Below is a small trained network, with its code and all its weights. Each question gives an input and a class and asks what happens when units are switched off, that is, made to give their printed mean instead of their output.

import numpy as np


def w(rows, s, z=0):
    codes = np.array(rows[::2]) - 128.0
    scale = np.full(codes.shape[1], s)
    scale[-1] = z or s
    return codes * scale


def f(y):
    return y / 2 * (1 + np.tanh(0.7978845608 * (y + 0.044715 * y**3)))


def log_softmax(a):
    a = a - a.max(-1, keepdims=True)
    return a - np.log(np.exp(a).sum(-1, keepdims=True))


def net(x, mask):
    res = np.array(x, float).reshape(1, 2) / 4 @ E
    y = f(res @ A[0][:, :-1].T + A[0][:, -1])
    res = res + np.where(mask, y, B[0][:, -1]) @ B[0][:, :-1]
    return log_softmax(res[-1] @ U[:, :-1].T + U[:, -1])


A, B = {}, {}
E = w([
[100,92,137,109],'x0',
[75,42,4,175],'x1',
],0.014)
A[0] = w([
[210,241,150,41,202],'neuron 0',
[185,239,32,114,66],'neuron 1',
[111,176,196,208,3],'neuron 2',
[65,57,188,96,3],'neuron 3',
[28,25,210,47,196],'neuron 4',
[247,222,228,102,235],'neuron 5',
[68,62,129,149,3],'neuron 6',
[94,253,175,30,12],'neuron 7',
],0.006,0.0027)
B[0] = w([
[162,96,68,99,212],'neuron 0',
[124,139,87,188,134],'neuron 1',
[154,49,148,172,135],'neuron 2',
[159,151,167,169,124],'neuron 3',
[222,186,63,203,152],'neuron 4',
[145,138,108,67,245],'neuron 5',
[94,2,94,168,140],'neuron 6',
[184,71,118,123,182],'neuron 7',
],0.0093,0.012)
U = w([
[254,157,83,217,253],'0',
[200,75,102,132,208],'1',
[59,185,141,61,107],'2',
[180,107,188,214,3],'3',
],0.0073,0.0027)

Each question gives the input, the list of numbers given to net, and the class t.
The units are the neurons (one row each of A and B). Each row of codes is followed by its name. A weight is (code - 128) times the scale printed after its matrix; where a second scale follows, it is the last column's (A, B and U).
mask holds one flag per neuron, in row order. A switched-off neuron (its flag False) gives its mean, the last column of its row in B, instead of its output. The means were averaged over made-up inputs and are rounded, as every weight is.
A unit's drop is (log p(t) with every unit on - log p(t) with that unit switched off) / (log p(t) with every unit on - log p(t) with every unit switched off).
The circuit of an input: a set's keep is (log p(t) with only the set's units on - log p(t) with every unit switched off) / (log p(t) with every unit on - log p(t) with every unit switched off). Starting from all 8 units, units are removed one at a time, each time the one whose removal leaves the highest keep (on an exact tie, the one counted first), for as long as the keep stays at least 0.8.
units of the circuit, in order: the units of the circuit, biggest drop first
unit that matters most: the unit with the biggest drop
k most important neurons: the k neurons with the biggest drops, biggest first
drop when u is switched off: that unit's drop, to one decimal
input [-5,-7], class 1: units of the circuit, in order -> (neuron 5; neuron 0; neuron 7)
input [-1,0], class 2: units of the circuit, in order -> (neuron 7; neuron 4; neuron 0)
input [0,1], class 2: units of the circuit, in order -> (neuron 7; neuron 0)
input [8,8], class 0: unit that matters most -> neuron 4
input [-3,0], class 2: 2 most important neurons -> (neuron 4; neuron 7)
input [7,1], class 0: 3 most important neurons -> (neuron 4; neuron 5; neuron 3)
input [-3,-1], class 2: 2 most important neurons -> (neuron 4; neuron 7)
input [-2,2], class 2: 4 most important neurons -> (neuron 7; neuron 4; neuron 0; neuron 2)
input [8,3], class 0: drop when neuron 1 is switched off -> 0.0
input [8,1], class 0: drop when neuron 4 is switched off -> 0.9
input [0,-8], class 1: drop when neuron 7 is switched off -> 0.2
